x = array([-1.7, -0.5,  0.3, -0.8,  1.3, -0.2,  0.4])
The third entry from the right -> 1.3
The second entry from the right? -0.2
The entry just right of -0.2: 0.4
The fourth entry is -0.8
The entry just right of -0.5? 0.3
The entry just right of -1.7: -0.5

A =
[[  0 -25  32  -7  21 -35  31  18]
 [ -4   4  14  16  14 -11  -2  -6]]
Indices start at 0.
The entry in row 0 and column 1 -> -25
Which number is the top entry of the column that holds the smallest entry?
A: -35
The entry at row 0, column 2 -> 32
The entry in the bottom-left corner is -4
The entry just left of -35 -> 21
Which number is the entry in the top-right corner?
A: 18
The entry in the bottom-right corner -> -6

Questions about the grid below.
1) Read off the bottom-left entry.
2) Read off the entry directly below 18.56.
3) Read off the 1st entry, reading row by row.
4) Read off the entry directly below -85.33.
5) Read off the fourth entry in reading order.
6) Read off the entry directly below 80.52.
7) Read off the entry just right of 80.52.
8) Read off the last entry, reading row by row.
[[ 158.98   97.83  -25.36    2.53]
 [  61.30  -51.72  -97.79 -168.76]
 [-129.70   47.66  -64.93   13.07]
 [ 168.65   -8.08  -35.07   14.15]
 [  18.56  136.69  -22.61   -8.83]
 [ 120.02  -91.69   80.52   12.65]
 [ -77.50 -181.68  -56.12  -85.33]
 [ -81.61   -0.46  108.38   70.22]
 [ -79.26  -23.01   -6.88   37.36]
 [  30.60   -4.77   19.33  -96.64]
 [  25.59 -148.01  -34.18   27.30]]
1) 25.59
2) 120.02
3) 158.98
4) 70.22
5) 2.53
6) -56.12
7) 12.65
8) 27.30
